Here is a tiny trained network, its code and every weight. The questions are about switching its units off for an input and a class, where a switched-off unit gives its printed mean instead of its output.

import numpy as np


def w(rows, s, z=0):
    codes = np.array(rows[::2]) - 128.0
    scale = np.full(codes.shape[1], s)
    scale[-1] = z or s
    return codes * scale


def f(y):
    return y / 2 * (1 + np.tanh(0.7978845608 * (y + 0.044715 * y**3)))


def log_softmax(a):
    a = a - a.max(-1, keepdims=True)
    return a - np.log(np.exp(a).sum(-1, keepdims=True))


def net(x, mask):
    res = np.array(x, float).reshape(1, 5) / 4 @ E
    y = f(res @ A[0][:, :-1].T + A[0][:, -1])
    res = res + np.where(mask, y, B[0][:, -1]) @ B[0][:, :-1]
    return log_softmax(res[-1] @ U[:, :-1].T + U[:, -1])


A, B = {}, {}
E = w([
[89,169,71,188],'x0',
[153,201,253,157],'x1',
[110,112,159,153],'x2',
[134,118,141,139],'x3',
[70,64,255,248],'x4',
],0.0059)
A[0] = w([
[194,72,161,90,207],'neuron 0',
[252,165,66,72,252],'neuron 1',
[84,30,29,144,115],'neuron 2',
[207,105,156,111,246],'neuron 3',
[9,100,249,193,199],'neuron 4',
[97,240,187,130,185],'neuron 5',
[173,210,110,81,203],'neuron 6',
[139,185,192,142,226],'neuron 7',
[184,120,93,227,19],'neuron 8',
[184,17,146,68,64],'neuron 9',
[64,128,67,146,24],'neuron 10',
[72,84,92,140,104],'neuron 11',
[205,126,210,127,231],'neuron 12',
[176,8,46,161,43],'neuron 13',
[120,108,215,13,132],'neuron 14',
[167,163,53,36,221],'neuron 15',
[91,134,254,245,195],'neuron 16',
[180,103,128,121,9],'neuron 17',
[92,30,72,99,85],'neuron 18',
],0.0079,0.0036)
B[0] = w([
[69,122,68,196,168],'neuron 0',
[132,42,100,137,255],'neuron 1',
[197,170,51,212,181],'neuron 2',
[37,155,50,181,182],'neuron 3',
[231,74,25,74,241],'neuron 4',
[193,175,25,231,187],'neuron 5',
[151,49,94,148,203],'neuron 6',
[162,121,20,161,194],'neuron 7',
[116,147,254,109,114],'neuron 8',
[193,202,174,189,136],'neuron 9',
[173,216,133,177,128],'neuron 10',
[218,120,77,108,135],'neuron 11',
[145,149,3,146,200],'neuron 12',
[224,218,126,193,149],'neuron 13',
[165,198,132,225,162],'neuron 14',
[225,14,96,123,248],'neuron 15',
[189,59,26,82,251],'neuron 16',
[88,206,187,113,109],'neuron 17',
[206,240,84,229,154],'neuron 18',
],0.0056,0.0065)
U = w([
[231,158,89,194,152],'0',
[130,68,76,114,245],'1',
[197,123,114,163,250],'2',
[140,8,119,97,238],'3',
[205,26,107,48,25],'4',
[79,140,171,85,20],'5',
[119,182,255,52,4],'6',
],0.0071,0.0038)

Each question gives the input, the list of numbers given to net, and the class t.
The units are the neurons (one row each of A and B). Each row of codes is followed by its name. A weight is (code - 128) times the scale printed after its matrix; where a second scale follows, it is the last column's (A, B and U).
mask holds one flag per neuron, in row order. A switched-off neuron (its flag False) gives its mean, the last column of its row in B, instead of its output. The means were averaged over made-up inputs and are rounded, as every weight is.
A unit's drop is (log p(t) with every unit on - log p(t) with that unit switched off) / (log p(t) with every unit on - log p(t) with every unit switched off).
The circuit of an input: a set's keep is (log p(t) with only the set's units on - log p(t) with every unit switched off) / (log p(t) with every unit on - log p(t) with every unit switched off). Starting from the 12 units with the biggest drops (on a tie, the unit counted first), units are removed one at a time, each time the one whose removal leaves the highest keep (on an exact tie, the one counted first), for as long as the keep stays at least 0.8.
units of the circuit, in order: the units of the circuit, biggest drop first
most important unit: the unit with the biggest drop
k most important neurons: the k neurons with the biggest drops, biggest first
drop of u: that unit's drop, to one decimal
input [-5,-8,-7,0,0], class 0: units of the circuit, in order	(neuron 18; neuron 13)
input [-4,2,-8,-3,-5], class 3: most important unit	neuron 1
input [1,-8,4,-8,-5], class 0: 2 most important neurons	(neuron 18; neuron 2)
input [8,-8,-8,-6,-7], class 0: 4 most important neurons	(neuron 2; neuron 18; neuron 13; neuron 10)
input [4,-8,-3,5,-2], class 0: units of the circuit, in order	(neuron 2; neuron 18)
input [4,-7,-6,4,-1], class 0: units of the circuit, in order	(neuron 2; neuron 18)
input [0,2,5,-3,6], class 4: units of the circuit, in order	(neuron 4; neuron 16)
input [-4,-6,2,-6,-2], class 0: units of the circuit, in order	(neuron 18; neuron 2)
input [-5,-5,0,4,3], class 0: units of the circuit, in order	(neuron 18; neuron 9; neuron 13)
input [5,-8,6,-5,-4], class 0: 3 most important neurons	(neuron 2; neuron 18; neuron 13)
input [6,2,-3,4,7], class 4: drop of neuron 16	0.4
input [3,-2,4,-2,5], class 4: drop of neuron 15	-0.2
input [0,-7,6,-1,0], class 0: drop of neuron 11	0.0
